Below is a small trained network, with its code and all its weights. Each question gives an input and a class and asks what happens when units are switched off, that is, made to give their printed mean instead of their output.

import numpy as np


def w(rows, s, z=0):
    codes = np.array(rows[::2]) - 128.0
    scale = np.full(codes.shape[1], s)
    scale[-1] = z or s
    return codes * scale


def norm(h):
    return h / np.sqrt((h * h).mean(-1, keepdims=True) + 1e-5)


def f(y):
    return y / 2 * (1 + np.tanh(0.7978845608 * (y + 0.044715 * y**3)))


def log_softmax(a):
    a = a - a.max(-1, keepdims=True)
    return a - np.log(np.exp(a).sum(-1, keepdims=True))


def net(x, mask):
    res = np.array(x, float).reshape(1, 5) / 4 @ E
    u = 0
    for l in range(3):
        y = f(norm(res) @ A[l][:, :-1].T + A[l][:, -1])
        res = res + np.where(mask[u : u + 9], y, B[l][:, -1]) @ B[l][:, :-1]
        u += 9
    return log_softmax(norm(res)[-1] @ U[:, :-1].T + U[:, -1])


A, B = {}, {}
E = w([
[139,105,138,136,99,136,158,133,146,78,35],'x0',
[201,141,84,155,155,118,115,195,119,152,63],'x1',
[75,121,159,211,120,144,69,192,155,77,29],'x2',
[77,47,92,149,48,103,134,156,255,138,147],'x3',
[86,168,147,199,115,207,125,98,172,126,179],'x4',
],0.0075)
A[0] = w([
[212,88,83,126,104,66,142,139,202,101,89,30],'0.n1',
[171,60,76,138,248,52,91,160,166,240,160,223],'0.n2',
[149,91,132,161,81,204,122,73,185,6,106,9],'0.n3',
[150,115,56,99,71,181,213,13,157,114,254,4],'0.n4',
[44,37,199,224,137,113,103,133,180,76,50,37],'0.n5',
[67,130,186,209,114,150,113,234,86,108,109,18],'0.n6',
[48,159,104,197,88,133,41,167,193,107,165,70],'0.n7',
[36,144,114,193,113,140,103,55,93,75,91,5],'0.n8',
[136,89,154,133,11,137,137,127,214,162,130,154],'0.n9',
],0.0047,0.0016)
B[0] = w([
[121,65,84,170,184,45,112,57,139,100,112,162],'0.n1',
[115,188,59,101,53,229,131,117,81,191,71,190],'0.n2',
[72,117,203,76,146,43,74,177,103,131,185,177],'0.n3',
[195,137,111,201,140,119,2,190,145,40,166,213],'0.n4',
[55,99,164,98,215,171,23,95,58,175,126,254],'0.n5',
[130,170,62,105,99,111,80,226,204,71,92,185],'0.n6',
[100,83,238,69,83,196,208,103,59,174,34,220],'0.n7',
[109,163,57,241,73,90,127,125,149,146,106,158],'0.n8',
[145,95,107,102,112,24,186,41,140,145,182,213],'0.n9',
],0.0052)
A[1] = w([
[133,112,172,204,104,167,180,176,181,234,147,45],'1.n1',
[113,110,157,218,154,182,82,201,107,123,119,10],'1.n2',
[60,187,182,108,168,128,97,123,76,125,115,110],'1.n3',
[168,127,148,107,45,64,164,180,128,184,197,137],'1.n4',
[125,162,120,114,92,175,207,83,192,69,254,47],'1.n5',
[145,136,127,120,212,181,156,90,31,124,137,86],'1.n6',
[230,140,132,68,197,126,154,166,49,79,118,58],'1.n7',
[79,88,195,142,111,88,133,78,174,155,166,1],'1.n8',
[67,200,232,133,168,134,149,220,98,75,40,130],'1.n9',
],0.0063,0.0017)
B[1] = w([
[187,162,163,101,74,157,141,28,118,137,94,148],'1.n1',
[173,177,51,149,112,111,96,110,98,77,152,182],'1.n2',
[216,134,94,106,80,174,122,60,199,120,130,201],'1.n3',
[155,215,39,173,147,161,163,83,177,100,148,157],'1.n4',
[150,188,166,240,112,144,55,72,110,69,187,191],'1.n5',
[120,22,194,140,85,62,149,93,158,157,115,190],'1.n6',
[149,197,182,62,189,145,208,227,26,216,167,214],'1.n7',
[111,91,128,203,116,164,154,254,87,154,209,197],'1.n8',
[196,182,87,194,120,123,140,95,179,65,217,253],'1.n9',
],0.0064,0.0058)
A[2] = w([
[141,117,134,146,148,153,110,165,105,119,46,140],'2.n1',
[204,129,72,90,226,19,163,134,123,131,111,148],'2.n2',
[98,148,57,100,95,98,173,69,159,144,158,164],'2.n3',
[112,56,81,100,127,79,118,156,120,39,97,84],'2.n4',
[156,124,172,82,142,115,184,107,80,165,137,80],'2.n5',
[105,106,116,160,150,128,72,116,102,95,2,208],'2.n6',
[144,184,179,186,131,192,27,31,104,75,86,141],'2.n7',
[150,160,152,181,132,95,159,106,97,31,133,251],'2.n8',
[157,152,236,116,184,85,180,144,39,170,111,34],'2.n9',
],0.0083,0.0023)
B[2] = w([
[154,153,173,141,179,113,84,79,127,134,204,152],'2.n1',
[68,148,135,79,49,221,144,148,121,91,109,211],'2.n2',
[143,133,174,109,120,165,123,136,137,107,58,156],'2.n3',
[153,210,70,129,187,87,173,89,157,175,131,159],'2.n4',
[138,84,92,181,126,103,166,51,215,130,92,175],'2.n5',
[140,130,136,145,173,83,105,89,109,146,174,183],'2.n6',
[140,105,70,106,71,95,132,111,187,61,176,254],'2.n7',
[166,168,180,176,84,128,79,124,107,121,161,211],'2.n8',
[189,42,254,195,148,147,202,62,72,183,77,204],'2.n9',
],0.0082)
U = w([
[203,112,212,129,123,169,226,64,76,162,82,194],'0',
[138,194,174,158,148,157,103,191,64,74,99,48],'1',
[84,103,100,149,210,1,91,84,173,155,110,95],'2',
[131,198,66,102,163,173,95,150,68,183,121,90],'3',
[165,171,118,202,87,114,46,77,169,39,216,184],'4',
[120,106,153,97,194,162,122,160,130,97,128,4],'5',
[24,44,199,140,95,154,123,174,140,140,147,152],'6',
[113,165,72,40,69,181,183,125,150,119,70,151],'7',
],0.012,0.0045)

Each question gives the input, the list of numbers given to net, and the class t.
The units are the neurons (one row each of A and B). Each row of codes is followed by its name. A weight is (code - 128) times the scale printed after its matrix; where a second scale follows, it is the last column's (A, B and U).
mask holds one flag per neuron, layer by layer. A switched-off neuron (its flag False) gives its mean, the last column of its row in B, instead of its output. The means were averaged over made-up inputs and are rounded, as every weight is.
A unit's drop is (log p(t) with every unit on - log p(t) with that unit switched off) / (log p(t) with every unit on - log p(t) with every unit switched off).
The circuit of an input: a set's keep is (log p(t) with only the set's units on - log p(t) with every unit switched off) / (log p(t) with every unit on - log p(t) with every unit switched off). Starting from the 12 units with the biggest drops (on a tie, the unit counted first), units are removed one at a time, each time the one whose removal leaves the highest keep (on an exact tie, the one counted first), for as long as the keep stays at least 0.8.
units of the circuit, in order: the units of the circuit, biggest drop first
unit that matters most: the unit with the biggest drop
k most important neurons: the k neurons with the biggest drops, biggest first
k most important neurons of layer l: the k neurons of layer l with the biggest drops, biggest first
drop of u: that unit's drop, to one decimal
input [4,3,-1,4,-5], class 7: unit that matters most => 2.n2
input [0,8,-3,1,3], class 3: 2 most important neurons => 0.n2; 0.n7
input [5,6,-8,3,2], class 7: units of the circuit, in order => 2.n2; 1.n9; 2.n9
input [1,-3,-3,1,-4], class 7: units of the circuit, in order => 2.n2; 1.n4; 1.n9; 2.n9
input [1,7,-2,7,3], class 0: units of the circuit, in order => 2.n7; 1.n1
input [-8,-4,-3,-1,-5], class 0: units of the circuit, in order => 1.n9; 2.n7
input [-7,-3,2,-1,-4], class 7: 3 most important neurons of layer 0 => 0.n7; 0.n2; 0.n5
input [8,1,3,5,5], class 6: units of the circuit, in order => 0.n3; 1.n5; 2.n7
input [-6,4,-5,3,0], class 3: units of the circuit, in order => 0.n2; 2.n7
input [7,5,1,2,0], class 2: 2 most important neurons => 0.n1; 2.n4
input [7,1,-1,6,-2], class 2: 2 most important neurons => 2.n4; 1.n7
input [-7,5,-5,1,2], class 3: 2 most important neurons of layer 1 => 1.n9; 1.n3
input [4,7,8,-3,-6], class 4: 2 most important neurons => 1.n9; 2.n1
input [-3,3,5,-6,-6], class 0: unit that matters most => 1.n7
input [7,-3,2,-3,-4], class 4: 2 most important neurons => 1.n9; 0.n9
input [6,-1,8,6,-7], class 2: drop of 1.n2 => 0.0
input [1,4,0,8,1], class 6: drop of 2.n5 => 0.1
input [-6,4,-6,3,-4], class 7: drop of 2.n2 => 0.1
input [-3,8,-2,0,2], class 3: drop of 2.n9 => 0.4
input [3,-3,3,5,1], class 6: unit that matters most => 1.n8
